(in the rows, 128 means zero)
Each row of numbers belongs to one of the objects below and depends on some of the facts about them. Some rows are named. Which object is each other row?

Facts:
pova: refers to; rudrik: uses
pova(braplin, mistetem); pova(braplin, skapon); pova(bribe, tate)
pova(brulo, klese); pova(bubis, feskim); pova(bubis, traplek)
pova(burir, lostas); pova(burir, ribos); pova(doflobren, paker)
pova(dogam, fetrer); pova(dogam, paker); pova(drakem, dovize)
pova(drakem, skapon); pova(dropa, gretom); pova(dropa, plemak)
pova(dudro, leplives); pova(fledrur, seskolor); pova(gibru, brubru)
pova(gibru, sovek); pova(gibru, vabafes); pova(gibru, sisko)
pova(gibru, peklovom); pova(grizusum, kore); pova(kodrol, fluflin)
pova(miflekle, vabafes); pova(miflekle, brugra); pova(nedrograk, nelabra)
pova(nedrograk, plabrer); pova(nosi, breskik); pova(nosi, gruplokel)
pova(paskun, bruflem); pova(plidek, troskol); pova(plidek, fises)
pova(potu, zoson); pova(potu, fomi); pova(potu, sevom)
pova(rovuk, podraflin); pova(sadom, kore); pova(sadom, gesim)
pova(skami, traplek); pova(skami, folide); pova(skotum, nevak)
pova(skubros, driklik); pova(skubros, paker); pova(sobrur, ponem)
pova(stasel, fatrus); pova(staste, feska); pova(staste, zastol)
pova(staste, ravun); pova(staste, zodro); pova(stubire, rudo)
pova(stutetra, druta); pova(stutetra, breskik); pova(stutetra, virudar)
pova(vibrum, feska); pova(vibrum, fesik); pova(vosta, fisom)
pova(vuzul, tomo); pova(vuzul, babru); pova(zaro, nelabra)
pova(zaro, pletol); pova(zotor, traplek); pova(zotor, doka)
pova(zotor, gitrol); rudrik(babru, plemak); rudrik(bazun, grokis)
rudrik(bedek, lazi); rudrik(bere, nelabra); rudrik(bipa, vurim)
rudrik(bobrin, rebra); rudrik(breskik, sovek); rudrik(bribe, doka)
rudrik(broskir, zoson); rudrik(bubis, lakles); rudrik(dese, driklik)
rudrik(drarom, lanak); rudrik(driklik, stubire); rudrik(drivonur, fetrer)
rudrik(dropa, libem); rudrik(druta, fises); rudrik(dudro, folide)
rudrik(feska, brepes); rudrik(fimas, stutetra); rudrik(fises, zotor)
rudrik(fledrur, tate); rudrik(fomi, bobrin); rudrik(fusti, bere)
rudrik(gesim, druta); rudrik(gifliplak, rovuk); rudrik(gostaskul, sisko)
rudrik(govi, fusti); rudrik(grokis, nedrograk); rudrik(gruplokel, plabrer)
rudrik(kleregos, gretom); rudrik(kofis, ponem); rudrik(kuflel, zaro)
rudrik(lakles, tritratim); rudrik(lanak, steme); rudrik(letel, zodro)
rudrik(libem, zago); rudrik(lozel, drivonur); rudrik(miflekle, fisom)
rudrik(mistetem, virudar); rudrik(nedrograk, skami); rudrik(nelabra, troskol)
rudrik(nuplu, kiplo); rudrik(paskun, vosta); rudrik(pletol, bipa)
rudrik(plidek, mistetem); rudrik(plufluklus, gristos); rudrik(podraflin, traplek)
rudrik(ponem, podraflin); rudrik(potu, gostaskul); rudrik(ravun, bubis)
rudrik(rebra, brulo); rudrik(ribos, gramur); rudrik(rodom, rudo)
rudrik(rovuk, dese); rudrik(rudo, bazun); rudrik(sadom, fomi)
rudrik(sevom, zavo); rudrik(sisko, gifliplak); rudrik(skapon, rivon)
rudrik(skubros, govi); rudrik(skuvom, fesik); rudrik(sobrur, pletol)
rudrik(sovek, drarom); rudrik(stasel, kuflel); rudrik(stubire, lozel)
rudrik(tate, peklovom); rudrik(tika, potu); rudrik(tomo, zastol)
rudrik(tridudu, tezu); rudrik(tritratim, breskik); rudrik(troskol, gesim)
rudrik(vabafes, dovize); rudrik(vegre, burir); rudrik(vibrum, rodom)
rudrik(vosta, feskim); rudrik(vurim, skuvom); rudrik(vuzul, stasel)
rudrik(zastol, vabafes); rudrik(zavo, vegre); rudrik(zipliga, liklam)
rudrik(zoson, skubros); rudrik(zuson, seskolor)

Known rows:
[ 89 127 133 170  59  80 105 121 137 112 120 196 114 120 140 144 129 201
 147 163 145 147 172 147 127 118 141 140 142 134 117 161 101 111 150  82]: gibru
[123 125 139 125 119 122 122 116 131 101 134 122 139 126 139 108 124 143
 131 132 107 134 138 155 144 133 119 130 127 128 115 146 116 122 129 121]: paskun
[161 113 137 146 120 133 130 119 137 119 125 147 122 113 134 100 156 101
 110 162 171 118 111 145 151 128 109 121 130 143  95 157  83 159 134 128]: vibrum
[155 127 127  96  60  88 122 111 133  67 151 135 159 133 117 124  88 142
 128 153 113 175 127 144 148  79 124 119 125  88 107 171 117  91 126 117]: zaro
[102 158 125  97 102 109 130 120 138  97 174 158 114 132 145 119 173 166
 119 143  83 150 134 114 135 206  82 129 142 118 120 122 129 103 113 144]: rovuk
[177 160 121 160 128  91 142 110 124 158 161 130 226 126 162 124 119 183
 141 106 102 154 141 142 137 117 126 131 115 129  85 138  92 107 128  67]: zotor
[190 144 115 168 123  91 141 109 120 157 154 148 219 123 162 117 125 173
 129  93 100 131 137 127 132  83 132 136 117 123  94 147 102 101 131  76]: skami
[135 150 161 130 200 138 130 133 129 121  48 104 129 122 139 116  90 169
 113 121  88 158 143 160 225 171 123 127 147 113 129 166 139 146 161 112]: vurim
[126 122 142 127 157 135 127 121 132 112 124 127 133 123 137 105 109 131
 127 123 105 131 128 139 135 149 125 122 112 127 123 127 135 128 134 137]: ponem
[128 127 127  93 117 104 130 112 135  99 127 138 137 127 141 126  97 132
 124 129 111 141 134 126 130 105 134 127 116 133 114 127 113 125 133 105]: gristos
[127 119 147 123 165 137 126 121 132 110 120 122 130 124 136 103 103 128
 124 119  99 132 128 142 140 147 123 123 116 117 127 131 141 132 135 140]: fomi
[125 125 135 117 132 122 127 117 133 105 129 129 137 125 139 112 112 136
 129 129 108 134 132 141 136 134 126 126 118 130 117 133 122 123 132 122]: fimas
[157 121 135 149 123 150 119 117 143 115 136  65 151 128 103 118  64 117
 165 131 112 188 103 182 103 200 121  76  68  89 117 142 129 111 117 153]: nelabra
[128 128 126  93 117 104 130 112 136  99 127 138 138 126 141 127  97 133
 124 128 111 140 135 126 130 107 135 126 116 132 114 127 113 125 133 105]: lazi
[176 152 122 140 163  98 150 112 123 163 146 141 203 122 159 118 100 160
 125  90  97 143 124 103 120 121 147 121  96 121 103 110 122  94 140  86]: folide
[115 137 138 112  86 122 147 123 128  97 149 139 134 125 149 133 156 162
 124 172  77 138 121 100 135 209  93 134 138 133 126  94 133  74 115 159]: dese
[155 135 137  86 157 118 145 119 143 125  95 146 107 113 136 122 104  96
  97 155 163 146 104 103 153 140 135 105 113 138 104 119  96 157 152 109]: fesik
[167  88 124 197 140 141 119 121 131 112 124 163 148 123 139 107 123 122
 125 114 109  93 128 149 126  66 113 139 120 138 122 160 133 160 122 148]: rodom
[129 125 130  92 135 110 132 114 136 103 124 139 134 126 140 125  89 126
 122 125 108 139 129 118 125 113 137 122 109 132 118 116 123 127 134 113]: fluflin
[103 101 167  82 186 136 125 113 131 121 119 110 107 121 158 117  94 109
 122 103  83 109 146 130 111 150 116 138 126 118 136  93 125 168 133 119]: skapon

Which object is each row?
No name comes twice in this set of rows, the named rows included.
[161 138 159 129 170 129 128 131 130  98  84 111 147 127 114 111  65 152
 117 138  93 183 119 150 203 151 123 110 128  72 128 172 161 112 151 143] | pletol
[152 127 133  84 142 116 145 116 143 122 115 151 109 113 135 119 113  84
 100 160 172 139  99  99 132 136 135 104 106 143  99 110  91 151 145 114] | zodro
[131 104 156 139  34 135 160 123 112  82 119 102 172 118 153 145 145 166
 138 213  75 122 119 116 152 186 102 149 150 150 124  90 116  41 114 161] | stubire
[124 122 142 124 112 122 120 116 130  96 134 117 139 126 138 106 126 145
 132 132 105 136 143 164 151 129 113 135 136 121 114 157 113 124 127 120] | sadom
[133 106 150 133  78 133 151 121 119  93 113 108 161 118 147 136 119 148
 136 183  90 124 121 121 143 157 120 139 130 148 123 100 120  71 125 147] | drivonur
[182 153 123 141 183 101 153 114 123 172 144 143 206 121 160 116  92 159
 123  82  94 143 119  93 114 129 151 117  88 119 105 101 131  95 144  91] | traplek
[130 128 143 168 190 158 124 122 153 133 140  87 173 129 131 139  68 133
 174 145 116 174 129 193 115 206  94 101  86 152 104 104 109 202 105 134] | gesim
[ 48 150 149  90 240 112 126 112 123  56 169  99 164 116 124  57 105 146
 144 142 157  95 125 134 150 117 182 160  83 213  94  98 156  99 118 151] | breskik
[127 128 128  93  93  99 125 110 134  90 132 133 140 128 142 125 109 141
 127 133 110 141 143 143 141  96 126 134 130 130 110 146 101 123 129  98] | burir
[133 144 153 121 178 130 130 128 131 116  70 114 132 123 139 118  94 157
 116 122  95 153 141 152 199 156 125 127 138 117 125 156 133 140 153 112] | skuvom
[116 138 131 115 150 121 121 118 137 110 144 140 123 128 138 103 126 140
 124 115 106 140 135 141 134 151 116 122 119 121 118 139 129 135 130 126] | tika
[129 122 133  86 142 112 133 113 136 102 123 137 130 126 138 126  81 120
 121 123 104 140 128 115 120 114 137 120 106 124 122 111 128 129 134 118] | kore
[143 146 156 170 166 112 137 115 108 144 190 122 238 122 161  66 139 180
 142 116 116 130 141 157 149 130 139 140 120 126  86 136 117  78 139  95] | bubis

Now the same objects, written a new way:
Named rows:
[103 144 140 118 122 135  98 175 158 106  48 149 104 173 130 153 150 144
 108 128 159 102 124 112  22 103 136 122 120 114 101]: seskolor
[103 128 140 120 101 119 134 145 140 148  96 137 129 137 124 138 124 116
 128 121 133 125 146 124  91 126 127 130 108 120 110]: gifliplak
[ 95 120 151 110 115 110 143 140 161 165 108 113 118 141 114 127 122 131
 119 114  95 125 152  98  83 139 134 118 112  91 104]: sisko
[ 75 138 158 116  88 128 119 128  99 207 104  77 161 127 196 151 155  97
  88 130 101 136 157 104 184 146  97  97 113 155 130]: gruplokel
[116 122 134 149 101 108 121 131 119 154 121 108 128 152 148 111 141 137
 107  98 138 120 141 133 121 110 122 113 118 143  96]: nosi
[ 62 100 112 144  86  71 184 139 138 221 163 105 142 122 111 121 125  51
 160 117 166 152 170 149 149 124 117 121 139 115 168]: dudro
[ 27 136 136 129 110 137  85 127 118 141  96 125 114 161 115 148 187 126
 119 140 135 130 174 104 150 118 119 114 125 135 138]: bedek
[ 91 111 114 140 100 126 117 166 123 125  81 119 113 137 169  87 160 119
 128 152 155  93 119 177 103 101  93  53 180  81 125]: zaro
[105 125 146 115 120 125 125 130 127 148 123 132 151 140 133 116 134 107
 124 133 129 127 135 136 115 129 113 115 111 113 110]: fatrus
[ 69 111 125 123  97 123 113 121 118 155  90 121 115 130 153 118 180 123
 114 150 141 119 140 134 125 118 110  87 169 111 138]: stasel
[111 112 136 136 114 109 151 127 146 132 132 148 126 165  95 119 146 130
 144 113 174 114 141 132  65 121 138 137 117 108 120]: grokis
[113 114 131 159  91 115 164 150 142 111 123 147 115 159  91 105 136 128
 170 109 180  96 151 156  73 117 126 119 124  94 116]: nedrograk
[102  94 163 103  86 152 138  73  99 172  89 158 142 100 176 128 142 158
 121 164 101 108 161 108 160 169 100 116 127 115 131]: kleregos
[142 107 142 122 104  97 150 138 124 182 119  75 156 143 203 107 175 101
  80 118 156 109  92 147  80 128 104  70 164 114 131]: virudar
[112  94 153  90  80 109 163  86 113 196 116 121 151 103 154 120 173  67
 122 169 144 141 110 128 101 129 110  94 164 109 142]: mistetem
[107 125 145 117 120 125 125 129 127 149 123 132 150 140 132 117 133 108
 124 135 129 126 135 135 116 128 114 114 112 114 108]: klese
[108 112 135 137 112 110 150 126 146 135 132 150 124 165  92 122 146 128
 143 112 175 115 142 130  66 122 136 136 115 109 122]: rodom
[106 120 154 121  85 126 160 110 133 151 115 150 136 134 104 151 123 130
 147 115 134 126 169 110 104 151 135 155  85 128 117]: fimas
[138 121 144 117 129 141  95 117 126  89 100 156 124 161 129  95 153 166
 113 133 134 103 106 142  64 115 125 109 126 101  76]: liklam
[108 113 146 116 131 120 135 143 135 178 115 162 152 129 152 105  90 106
 135 144 132 113 141 137 129 125 110 129 103 105 114]: fomi

Which object is each row?
No name comes twice in this set of rows, the named rows included.
[ 47 112 132 128  75 130 121 101 107 163  92 123 111 125 138 138 190 129
 127 149 133 129 170 115 155 131 112 101 159 126 151] | vuzul
[160 115 130 151 104  97 141 153 142 139 109 125 118 157 150 106 109 152
 108  78 158 101 118 145  52 101 138 126 116 128  77] | stutetra
[ 84 100 138 118  42 114 177  84 103 186 118 100 133  97 142 139 178 101
 140 138 130 141 158 131 140 157 111  96 161 118 158] | plidek
[ 72 138 151 120  81 135 113 100 124 122 119 105 101 137  68 132 156 159
 131 104  64 148 176  92 127 139 141 118 101 121  75] | miflekle
[117 135 158 100 131 112 137 133 141 168 161  88 161 122 103  91  94  96
 124 108  54 155 131 129 127 141 121 105  88  94  65] | vabafes

The same objects again, as new rows of numbers:
Some rows with their names:
[111 148  99 113 120  86  94 130 143  83 131 137 151 110 137 163 118  81
 101 131 120 119 126 109 173 117  95 129 134]: grizusum
[116 128 101 103  89  91 101 111 120  91 113 160 148 153 134 169 118  89
 110 127 141  94 144 110 146 108 102 135 113]: kore
[ 92 111 137 102 125 124 120 136 114 105 100 116 125 139 153 135 126 113
 138 122 138 108 125  85 146 137 138 133  96]: fesik
[113 118 129 107 125 116 113 125 118 109 109 128 140 144 159 149 129 117
 124 113 123 121 121 102 119 142 131 140 108]: gristos
[136 121 132 138 119 141 142 126 124 144 131 135 117 136 109 116 129 141
 139 139 138 124 140 142 124 117 132 121 129]: tomo
[134 120 134 137 121 139 141 126 125 143 130 134 120 136 114 118 128 140
 139 137 136 125 138 141 123 119 131 121 129]: tate
[207 166 126 191 101 117 140 157 177 165 185  75  85 118 196 144 152  91
 150 104 146  82  52 162 136 140  43  45 164]: skubros
[202 133 170 181  75 147 132 159 176 177 150 108 121 164 187 153 147  98
 175 102 136  43  96 177 105 139  58  38 147]: govi
[171 119 153 166  87 148 138 155 145 162 149 114 107 149 161 141 146 112
 159 120 138  71 110 171 113 132  76  59 137]: zoson
[100 117 133 108 127 120 120 126 120 114 103 129 140 141 164 148 125 116
 131 116 123 119 125  98 121 139 125 142 109]: zodro
[128 118 135 108 124 118 102 119 122 105 109 121 141 139 153 161 128 121
 123 122 119 138 115 111 117 149 141 133  96]: virudar
[115 128 123  98 126 124 103 128 113 112 102 116 137 138 155 141 132 119
 109 112 123 109 125 106 108 140 135 143 114]: feskim
[133 171  99 144 120 159 141 141  96 147 140 105 122  60 122  98 105 119
  72 148 106 126 132 169 130 111 149 113 176]: bubis
[110 118 133 109 126 119 115 126 120 111 108 129 141 141 158 148 127 118
 127 115 122 124 122 104 120 142 130 139 108]: bruflem
[118 143 128 142 145 130 133 140 151 133 143 117 126  93 122 119 121 121
 133 145 117 143 126 134 155 122 112 117 149]: miflekle
[135 123 131 133 120 137 138 123 123 140 128 134 122 137 118 121 129 137
 134 132 136 123 136 138 120 121 133 126 127]: zuson
[105 140 124 118 148 108 102 145 141  97 127 111 142 101 156 146 127 105
 113 123 107 140 108 100 156 145 118 131 127]: brulo
[113 120 130 107 126 117 113 126 117 108 108 128 141 143 158 148 128 118
 123 113 123 121 121 103 117 143 132 140 108]: kiplo
[157 134 122 168  71 167 177  99  54 150 135 145 134  77 148 145  72 124
  93 165  94 181 118 195 118 127 200  89 123]: breskik
[135 121 133 143 119 144 143 126 124 146 133 134 112 134 105 113 129 145
 139 142 139 125 140 144 127 114 134 117 131]: ponem

Which object is each row?
No name comes twice in this set of rows, the named rows included.
[126 121 135 141 120 146 148 126 125 151 129 134 110 134 109 110 126 142
 146 144 141 121 143 141 128 111 128 119 132] | zastol
[132 143 124 151 141 133 131 142 147 134 153 117 117  95 103 110 128 131
 127 149 124 142 127 144 159 117 119 111 151] | stasel
[136 120 130 143 116 144 139 131 117 142 133 129 102 138  99 108 134 147
 136 146 148 117 139 140 134 114 139 114 126] | bobrin
[151 121 139 147 106 142 139 136 130 150 137 126 114 141 131 127 136 129
 144 128 138 103 127 152 117 124 111  99 132] | broskir
[206 149 174 179  82 144 129 143 193 182 144 117 141 167 176 146 135 106
 176 100 136  52 105 166 107 134  80  58 153] | fusti
[ 95 139 127 116 150 110 110 142 145 103 124 113 144  99 162 145 121 102
 123 125 106 141 112 100 154 143 111 132 130] | gibru
[134 120 130 139 117 140 135 130 118 139 131 130 109 139 108 114 132 143
 134 141 144 119 137 136 130 118 137 118 124] | rebra
[203 168 173 171  99 139 128 120 209 184 132 131 162 169 150 130 117 120
 175 101 137  71 120 147 113 124 117  91 157] | bere
[133 120 134 138 121 141 139 128 124 142 130 133 116 136 112 117 129 141
 138 140 138 124 138 139 125 118 133 120 127] | podraflin
[103 119 139 132 126 144 154 125 131 151 118 134 119 131 132 115 118 133
 154 141 134 119 143 128 126 113 117 128 131] | feska
[183 195 164 150 136 129 127  75 222 180 110 161 196 166  88  94  84 157
 165 112 139 121 153 111 129 102 196 164 163] | troskol
[101 164 106 105 151 119  65 149 135 108 114  97 124 101 146 133 138 123
  71 126  95 121 111 108 115 136 116 147 149] | skami
[176 186 152 136 145 129 118  62 202 164 107 158 186 151  59  95  83 172
 148 135 138 162 158 110 133 101 225 179 143] | druta
[141 117 144 137 117 134 137 131 121 141 142 139 128 150 120  98 142 133
 118 125 142 135 142 143 126 132 134 121 138] | mistetem
[122 120 124  86 125 112 126 120 117 109 108 125 118 143 145 142 121 105
 125  92 126 133  95 107 113 148 120 148 103] | fetrer

